Here is a tiny trained network, its code and every weight. The questions are about switching its units off for an input and a target symbol, where a switched-off unit gives its printed mean instead of its output.

import numpy as np


def w(rows, s, z=0):
    codes = np.array(rows[::2]) - 128.0
    scale = np.full(codes.shape[1], s)
    scale[-1] = z or s
    return codes * scale


def f(y):
    return np.maximum(y, 0)


def softmax(a):
    e = np.exp(a - a.max(-1, keepdims=True))
    return e / e.sum(-1, keepdims=True)


def log_softmax(a):
    a = a - a.max(-1, keepdims=True)
    return a - np.log(np.exp(a).sum(-1, keepdims=True))


def net(x, mask):
    ids = ['αεζθλμξστψ'.index(c) for c in x.split()]
    T = len(ids)
    res = E[ids] + P[:T]
    u = 0
    for l in range(2):
        q, k, v = (res @ M[l].T for M in (Q, K, V))
        z = softmax(np.where(np.tri(T) > 0, q @ k.T / 4**0.5, -1e9)) @ v
        res = res + np.where(mask[u], z, O[l][:, -1]) @ O[l][:, :-1]
        u += 1
        y = f(res @ A[l][:, :-1].T + A[l][:, -1])
        res = res + np.where(mask[u : u + 8], y, B[l][:, -1]) @ B[l][:, :-1]
        u += 8
    return log_softmax(res[-1] @ U[:, :-1].T + U[:, -1])


Q, K, V, O, A, B = {}, {}, {}, {}, {}, {}
E = w([
[165,80,154],'α',
[189,247,175],'ε',
[49,155,110],'ζ',
[119,113,136],'θ',
[161,97,188],'λ',
[49,117,127],'μ',
[47,171,117],'ξ',
[126,124,144],'σ',
[125,115,115],'τ',
[116,103,144],'ψ',
],0.014)
P = w([
[135,168,190],'0',
[145,80,93],'1',
[58,132,233],'2',
[159,181,174],'3',
[160,91,52],'4',
[71,104,210],'5',
[144,184,168],'6',
[180,99,30],'7',
[82,112,204],'8',
[131,184,160],'9',
[203,92,1],'10',
[95,123,191],'11',
],0.009)
Q[0] = w([
[160,21,135],'L0H1',
[137,54,27],'L0H1',
[183,211,101],'L0H1',
[94,253,69],'L0H1',
],0.0053)
K[0] = w([
[111,252,97],'L0H1',
[218,182,101],'L0H1',
[178,41,159],'L0H1',
[253,65,156],'L0H1',
],0.0052)
V[0] = w([
[99,94,254],'L0H1',
[39,184,246],'L0H1',
[111,112,158],'L0H1',
[164,137,97],'L0H1',
],0.0044)
O[0] = w([
[1,163,225,254],'L0H1',
[128,92,225,248],'L0H1',
[29,105,156,157],'L0H1',
[154,107,71,98],'L0H1',
],0.0035,0.0021)
A[0] = w([
[158,144,66,52],'L0N1',
[195,239,143,201],'L0N2',
[195,143,172,224],'L0N3',
[202,134,185,243],'L0N4',
[239,75,74,102],'L0N5',
[102,62,106,180],'L0N6',
[246,66,146,12],'L0N7',
[85,225,171,3],'L0N8',
],0.011,0.0035)
B[0] = w([
[170,73,160,137],'L0N1',
[181,167,119,211],'L0N2',
[89,183,108,230],'L0N3',
[97,166,122,254],'L0N4',
[118,2,102,179],'L0N5',
[177,161,185,177],'L0N6',
[22,123,95,172],'L0N7',
[204,88,164,184],'L0N8',
],0.0099,0.0062)
Q[1] = w([
[148,107,212],'L1H1',
[70,10,86],'L1H1',
[135,153,54],'L1H1',
[142,174,40],'L1H1',
],0.011)
K[1] = w([
[136,112,61],'L1H1',
[213,164,107],'L1H1',
[86,155,199],'L1H1',
[82,155,245],'L1H1',
],0.012)
V[1] = w([
[44,185,52],'L1H1',
[255,127,118],'L1H1',
[89,20,158],'L1H1',
[207,76,105],'L1H1',
],0.007)
O[1] = w([
[56,141,79,66],'L1H1',
[208,254,188,90],'L1H1',
[147,25,162,50],'L1H1',
[195,132,141,4],'L1H1',
],0.0067,0.0015)
A[1] = w([
[54,37,101,154],'L1N1',
[108,85,212,40],'L1N2',
[254,187,158,1],'L1N3',
[138,185,226,79],'L1N4',
[228,38,195,82],'L1N5',
[118,180,9,207],'L1N6',
[150,226,211,213],'L1N7',
[147,248,121,90],'L1N8',
],0.0089,0.006)
B[1] = w([
[95,137,210,182],'L1N1',
[167,254,112,152],'L1N2',
[30,216,247,167],'L1N3',
[123,44,96,179],'L1N4',
[243,118,180,153],'L1N5',
[192,190,99,181],'L1N6',
[130,71,28,246],'L1N7',
[135,54,149,191],'L1N8',
],0.0081,0.011)
U = w([
[65,24,97,41],'α',
[184,158,238,86],'ε',
[81,120,149,64],'ζ',
[178,87,128,144],'θ',
[55,203,136,142],'λ',
[109,236,193,137],'μ',
[149,104,133,121],'ξ',
[248,61,130,103],'σ',
[188,198,90,255],'τ',
[105,137,132,122],'ψ',
],0.013,0.0057)

Each question gives the input, a string of symbols that net reads in full, and the target symbol t.
The units are the heads (4 rows each of Q, K, V and O) and the neurons (one row each of A and B). Each row of codes is followed by its name. A weight is (code - 128) times the scale printed after its matrix; where a second scale follows, it is the last column's (O, A, B and U).
mask holds one flag per unit, layer by layer, with each layer's heads first. A switched-off unit (its flag False) gives its mean, the last column of its rows in O or B, instead of its output. The means were averaged over made-up inputs and are rounded, as every weight is.
A unit's drop is (log p(t) with every unit on - log p(t) with that unit switched off) / (log p(t) with every unit on - log p(t) with every unit switched off).
The circuit of an input: a set's keep is (log p(t) with only the set's units on - log p(t) with every unit switched off) / (log p(t) with every unit on - log p(t) with every unit switched off). Starting from the 12 units with the biggest drops (on a tie, the unit counted first), units are removed one at a time, each time the one whose removal leaves the highest keep (on an exact tie, the one counted first), for as long as the keep stays at least 0.8.
circuit, biggest first: the units of the circuit, biggest drop first
most important unit: the unit with the biggest drop
k most important neurons: the k neurons with the biggest drops, biggest first
k most important neurons of layer l: the k neurons of layer l with the biggest drops, biggest first
input λ ξ τ τ α ε τ α τ θ ψ, target τ: 2 most important neurons => L0N2, L0N8
input τ ζ ε ψ τ θ λ α τ, target ε: circuit, biggest first => L1H1, L0N3, L0N5, L1N5
input θ α μ ε τ θ α λ α μ θ, target τ: most important neuron of layer 0 => L0N3
input τ σ τ ε ψ, target τ: circuit, biggest first => L1H1, L0N2
input α λ τ τ τ α ζ α σ, target ε: circuit, biggest first => L1H1, L0N5
input λ μ τ ψ σ ε ε σ, target τ: circuit, biggest first => L1H1, L1N6, L0N2
input ε ξ λ, target λ: circuit, biggest first => L1H1, L1N8, L0N5
input α α α α ε α α ξ ε ξ θ, target τ: circuit, biggest first => L1H1, L0N2, L1N6
input λ μ α ψ τ θ ζ α, target α: circuit, biggest first => L0N7, L0N5
input τ σ λ λ ε ξ, target α: 3 most important neurons of layer 1 => L1N7, L1N4, L1N6
input α λ τ ε ε θ, target α: 2 most important neurons of layer 0 => L0N2, L0N5
input ε τ α, target σ: 3 most important neurons => L0N7, L0N3, L1N3
input θ ε τ ε α ε τ σ, target τ: 2 most important neurons => L1N6, L1N7
input ψ ξ λ α μ τ ε α α α ζ, target τ: most important unit => L1N6
input ψ τ ψ, target σ: 2 most important neurons => L0N3, L0N7
input α α τ τ λ α α σ ξ α α, target α: 2 most important neurons => L0N7, L0N5
input α λ μ, target μ: 2 most important neurons of layer 1 => L1N2, L1N7
input ε λ τ λ λ α ε λ, target τ: 2 most important neurons => L1N6, L0N3
input ζ ε λ σ μ ε σ τ ζ, target σ: 3 most important neurons of layer 0 => L0N3, L0N4, L0N5
input τ ε α α α ψ α τ τ, target σ: 4 most important neurons => L0N3, L0N5, L0N4, L1N3
input ξ α θ τ α ψ, target ε: 2 most important neurons of layer 0 => L0N5, L0N7
input τ α ξ τ τ α θ α α, target ε: most important neuron => L0N7
input θ λ λ ζ τ μ, target σ: 4 most important neurons => L0N3, L0N4, L0N7, L0N6
input τ θ τ μ ε λ, target α: 3 most important neurons of layer 0 => L0N6, L0N8, L0N2
input σ α α σ ψ ξ α ψ ε ξ α, target τ: 3 most important neurons => L0N2, L0N8, L1N6
input α μ ε τ τ ξ, target σ: 2 most important neurons => L0N3, L0N4
